Below is a small trained network, with its code and all its weights. Each question gives an input and a class and asks what happens when units are switched off, that is, made to give their printed mean instead of their output.

import numpy as np


def w(rows, s, z=0):
    codes = np.array(rows[::2]) - 128.0
    scale = np.full(codes.shape[1], s)
    scale[-1] = z or s
    return codes * scale


def f(y):
    return y / 2 * (1 + np.tanh(0.7978845608 * (y + 0.044715 * y**3)))


def log_softmax(a):
    a = a - a.max(-1, keepdims=True)
    return a - np.log(np.exp(a).sum(-1, keepdims=True))


def net(x, mask):
    res = np.array(x, float).reshape(1, 3) / 4 @ E
    y = f(res @ A[0][:, :-1].T + A[0][:, -1])
    res = res + np.where(mask, y, B[0][:, -1]) @ B[0][:, :-1]
    return log_softmax(res[-1] @ U[:, :-1].T + U[:, -1])


A, B = {}, {}
E = w([
[243,103,146,157,188,67,10,203,14,84],'x0',
[216,241,203,23,104,121,103,156,213,66],'x1',
[79,218,140,160,68,75,82,208,152,133],'x2',
],0.011)
A[0] = w([
[111,129,108,101,102,191,170,79,166,149,93],'n0',
[98,155,148,218,69,150,120,244,118,155,47],'n1',
[133,159,138,187,104,99,144,149,158,102,137],'n2',
[189,97,120,114,179,121,115,137,95,148,4],'n3',
[178,44,122,149,181,157,176,83,140,88,206],'n4',
[197,74,113,107,193,65,36,130,75,122,144],'n5',
[49,109,118,100,104,157,149,71,140,123,152],'n6',
[97,107,60,127,147,140,113,104,57,187,158],'n7',
[185,123,169,67,153,248,136,131,120,110,78],'n8',
[102,75,61,161,146,125,161,146,114,125,10],'n9',
],0.011,0.0037)
B[0] = w([
[167,113,193,158,115,167,98,136,201,76,230],'n0',
[166,143,103,163,64,192,142,99,103,34,194],'n1',
[118,163,62,91,105,137,99,92,98,153,162],'n2',
[172,64,102,125,128,160,139,141,181,127,175],'n3',
[106,125,83,90,83,200,84,36,62,64,226],'n4',
[130,105,164,139,145,194,133,171,164,106,253],'n5',
[124,114,114,97,150,188,117,163,185,107,230],'n6',
[136,173,149,96,158,154,117,174,80,223,224],'n7',
[171,199,80,60,79,100,68,134,108,155,194],'n8',
[247,158,101,86,167,93,84,178,145,193,197],'n9',
],0.011,0.015)
U = w([
[104,171,62,163,78,156,109,93,95,103,123],'0',
[120,84,232,186,151,144,132,168,211,117,60],'1',
[142,255,169,103,142,95,86,165,130,221,111],'2',
[42,149,208,141,144,144,105,132,109,117,255],'3',
[120,90,122,191,135,54,218,55,120,149,64],'4',
],0.0092,0.0061)

Each question gives the input, the list of numbers given to net, and the class t.
The units are the neurons (one row each of A and B). Each row of codes is followed by its name. A weight is (code - 128) times the scale printed after its matrix; where a second scale follows, it is the last column's (A, B and U).
mask holds one flag per neuron, in row order. A switched-off neuron (its flag False) gives its mean, the last column of its row in B, instead of its output. The means were averaged over made-up inputs and are rounded, as every weight is.
A unit's drop is (log p(t) with every unit on - log p(t) with that unit switched off) / (log p(t) with every unit on - log p(t) with every unit switched off).
The circuit of an input: a set's keep is (log p(t) with only the set's units on - log p(t) with every unit switched off) / (log p(t) with every unit on - log p(t) with every unit switched off). Starting from all 10 units, units are removed one at a time, each time the one whose removal leaves the highest keep (on an exact tie, the one counted first), for as long as the keep stays at least 0.8.
circuit, biggest first: the units of the circuit, biggest drop first
unit that matters most: the unit with the biggest drop
k most important neurons: the k neurons with the biggest drops, biggest first
drop when u is switched off: that unit's drop, to one decimal
input [3,-3,3], class 3: 2 most important neurons	[n4; n8]
input [-7,6,-3], class 1: circuit, biggest first	[n0]
input [0,6,7], class 0: 3 most important neurons	[n1; n7; n9]
input [3,-2,0], class 3: 3 most important neurons	[n0; n6; n9]
input [4,-6,4], class 2: 2 most important neurons	[n7; n4]
input [-1,3,3], class 3: 3 most important neurons	[n9; n8; n7]
input [-1,-8,-7], class 2: 2 most important neurons	[n7; n9]
input [-1,1,2], class 3: 3 most important neurons	[n9; n8; n4]
input [2,0,-2], class 3: circuit, biggest first	[n1; n9]
input [3,0,4], class 0: 3 most important neurons	[n0; n1; n7]
input [-2,6,6], class 0: 3 most important neurons	[n7; n9; n1]
input [2,-3,-3], class 3: circuit, biggest first	[n8; n7]
input [-7,-6,-2], class 1: 3 most important neurons	[n0; n6; n8]
input [4,0,8], class 0: unit that matters most	n1
input [-2,-1,-3], class 3: circuit, biggest first	[n1; n3]
input [-7,5,6], class 1: 2 most important neurons	[n4; n0]
input [3,-5,1], class 2: 3 most important neurons	[n7; n9; n0]
input [3,5,-6], class 0: 4 most important neurons	[n4; n7; n8; n9]
input [-6,-8,6], class 2: 3 most important neurons	[n9; n7; n4]
input [-7,-8,-3], class 2: circuit, biggest first	[n9]
input [-8,7,3], class 1: 2 most important neurons	[n0; n7]
input [1,4,6], class 0: drop when n7 is switched off	0.2
input [7,-4,1], class 1: drop when n5 is switched off	0.5
input [2,-7,2], class 2: drop when n7 is switched off	0.2
input [6,-2,5], class 1: drop when n8 is switched off	0.4
